Here is a tiny trained network, its code and every weight. The questions are about switching its units off for an input and a class, where a switched-off unit gives its printed mean instead of its output.

import numpy as np


def w(rows, s, z=0):
    codes = np.array(rows[::2]) - 128.0
    scale = np.full(codes.shape[1], s)
    scale[-1] = z or s
    return codes * scale


def f(y):
    return y / 2 * (1 + np.tanh(0.7978845608 * (y + 0.044715 * y**3)))


def log_softmax(a):
    a = a - a.max(-1, keepdims=True)
    return a - np.log(np.exp(a).sum(-1, keepdims=True))


def net(x, mask):
    res = np.array(x, float).reshape(1, 7) / 4 @ E
    y = f(res @ A[0][:, :-1].T + A[0][:, -1])
    res = res + np.where(mask, y, B[0][:, -1]) @ B[0][:, :-1]
    return log_softmax(res[-1] @ U[:, :-1].T + U[:, -1])


A, B = {}, {}
E = w([
[29,66,95,133],'x0',
[128,160,141,59],'x1',
[99,158,150,102],'x2',
[44,191,113,141],'x3',
[155,151,148,199],'x4',
[95,174,135,171],'x5',
[165,165,3,154],'x6',
],0.0083)
A[0] = w([
[142,159,95,112,70],'N1',
[141,116,110,123,110],'N2',
[165,92,132,121,239],'N3',
[75,118,116,133,63],'N4',
[137,103,118,132,148],'N5',
[168,80,141,127,152],'N6',
[136,139,145,160,62],'N7',
[131,231,155,138,111],'N8',
[138,145,128,159,64],'N9',
[154,86,126,137,90],'N10',
[144,209,63,102,88],'N11',
[115,93,129,164,114],'N12',
[95,105,117,121,113],'N13',
[89,119,115,145,73],'N14',
[140,115,117,140,34],'N15',
[132,138,108,126,71],'N16',
[78,140,133,141,7],'N17',
[137,98,130,158,15],'N18',
[114,185,144,136,104],'N19',
[160,140,62,88,136],'N20',
[178,101,147,133,135],'N21',
[152,136,143,140,96],'N22',
[164,99,143,135,41],'N23',
[146,98,162,114,31],'N24',
[143,159,129,142,57],'N25',
[134,254,157,154,97],'N26',
[170,162,43,85,112],'N27',
[149,135,148,157,64],'N28',
[136,108,128,113,201],'N29',
[135,164,96,111,81],'N30',
[225,117,161,152,63],'N31',
[151,122,143,127,169],'N32',
[78,159,137,186,122],'N33',
[208,109,156,140,65],'N34',
[121,89,140,57,154],'N35',
[118,126,139,82,29],'N36',
[120,127,138,94,76],'N37',
[82,142,166,62,26],'N38',
[109,110,88,112,254],'N39',
],0.016,0.0028)
B[0] = w([
[151,82,141,136,156],'N1',
[146,142,135,125,142],'N2',
[154,195,82,159,212],'N3',
[142,187,156,214,178],'N4',
[145,156,120,128,154],'N5',
[127,183,67,125,207],'N6',
[98,91,113,139,136],'N7',
[32,61,121,76,223],'N8',
[106,83,135,120,139],'N9',
[118,163,96,111,171],'N10',
[204,16,184,155,225],'N11',
[152,137,97,169,160],'N12',
[143,170,162,145,174],'N13',
[138,164,121,208,158],'N14',
[127,128,135,105,126],'N15',
[135,106,144,130,130],'N16',
[128,142,174,190,153],'N17',
[121,115,112,114,137],'N18',
[74,105,126,108,167],'N19',
[204,108,158,129,212],'N20',
[129,167,66,141,199],'N21',
[111,130,97,148,146],'N22',
[119,144,89,110,162],'N23',
[138,94,120,81,164],'N24',
[107,92,126,126,143],'N25',
[13,31,112,85,248],'N26',
[231,75,161,124,240],'N27',
[101,110,95,129,145],'N28',
[134,168,125,116,167],'N29',
[144,58,157,119,158],'N30',
[151,176,8,125,254],'N31',
[119,155,99,127,158],'N32',
[105,136,93,254,187],'N33',
[140,173,36,119,228],'N34',
[152,157,178,18,233],'N35',
[127,112,162,52,152],'N36',
[126,121,153,74,145],'N37',
[130,189,227,16,207],'N38',
[189,190,152,180,208],'N39',
],0.024,0.0073)
U = w([
[137,152,121,97,251],'0',
[2,41,125,99,183],'1',
[192,27,134,98,127],'2',
[78,134,173,157,126],'3',
[135,116,51,75,122],'4',
[108,145,191,44,92],'5',
[85,106,158,91,3],'6',
],0.0096,0.0032)

Each question gives the input, the list of numbers given to net, and the class t.
The units are the neurons (one row each of A and B). Each row of codes is followed by its name. A weight is (code - 128) times the scale printed after its matrix; where a second scale follows, it is the last column's (A, B and U).
mask holds one flag per neuron, in row order. A switched-off neuron (its flag False) gives its mean, the last column of its row in B, instead of its output. The means were averaged over made-up inputs and are rounded, as every weight is.
A unit's drop is (log p(t) with every unit on - log p(t) with that unit switched off) / (log p(t) with every unit on - log p(t) with every unit switched off).
The circuit of an input: a set's keep is (log p(t) with only the set's units on - log p(t) with every unit switched off) / (log p(t) with every unit on - log p(t) with every unit switched off). Starting from the 12 units with the biggest drops (on a tie, the unit counted first), units are removed one at a time, each time the one whose removal leaves the highest keep (on an exact tie, the one counted first), for as long as the keep stays at least 0.8.
circuit, biggest first: the units of the circuit, biggest drop first
top k neurons: the k neurons with the biggest drops, biggest first
drop when u is switched off: that unit's drop, to one decimal
input [-5,8,7,-7,1,7,-5], class 1: circuit, biggest first	[N26]
input [6,-3,-7,-8,-7,5,6], class 0: circuit, biggest first	[N39 N26]
input [7,-3,-5,0,-2,-4,-5], class 5: circuit, biggest first	[N35 N31]
input [-6,4,3,7,5,-7,5], class 2: top 2 neurons	[N11 N27]
input [6,-1,2,4,7,7,-1], class 3: top 4 neurons	[N4 N33 N17 N14]
input [-5,4,-2,-3,-7,0,-5], class 5: top 2 neurons	[N38 N35]
input [7,-7,-4,-1,-7,0,-4], class 0: top 2 neurons	[N35 N26]
input [-1,-4,-2,-7,1,6,8], class 2: top 2 neurons	[N27 N11]
input [3,2,4,8,-6,-3,3], class 2: top 2 neurons	[N11 N27]
input [6,1,0,0,-3,6,-8], class 5: drop when N38 is switched off	1.2
input [4,-2,5,6,-7,-5,4], class 2: drop when N27 is switched off	0.1
input [2,7,0,-1,-7,4,0], class 5: drop when N36 is switched off	0.0
input [4,-8,-4,-4,3,6,5], class 3: drop when N24 is switched off	0.1
input [-4,3,7,0,-3,-1,-1], class 5: circuit, biggest first	[N38]
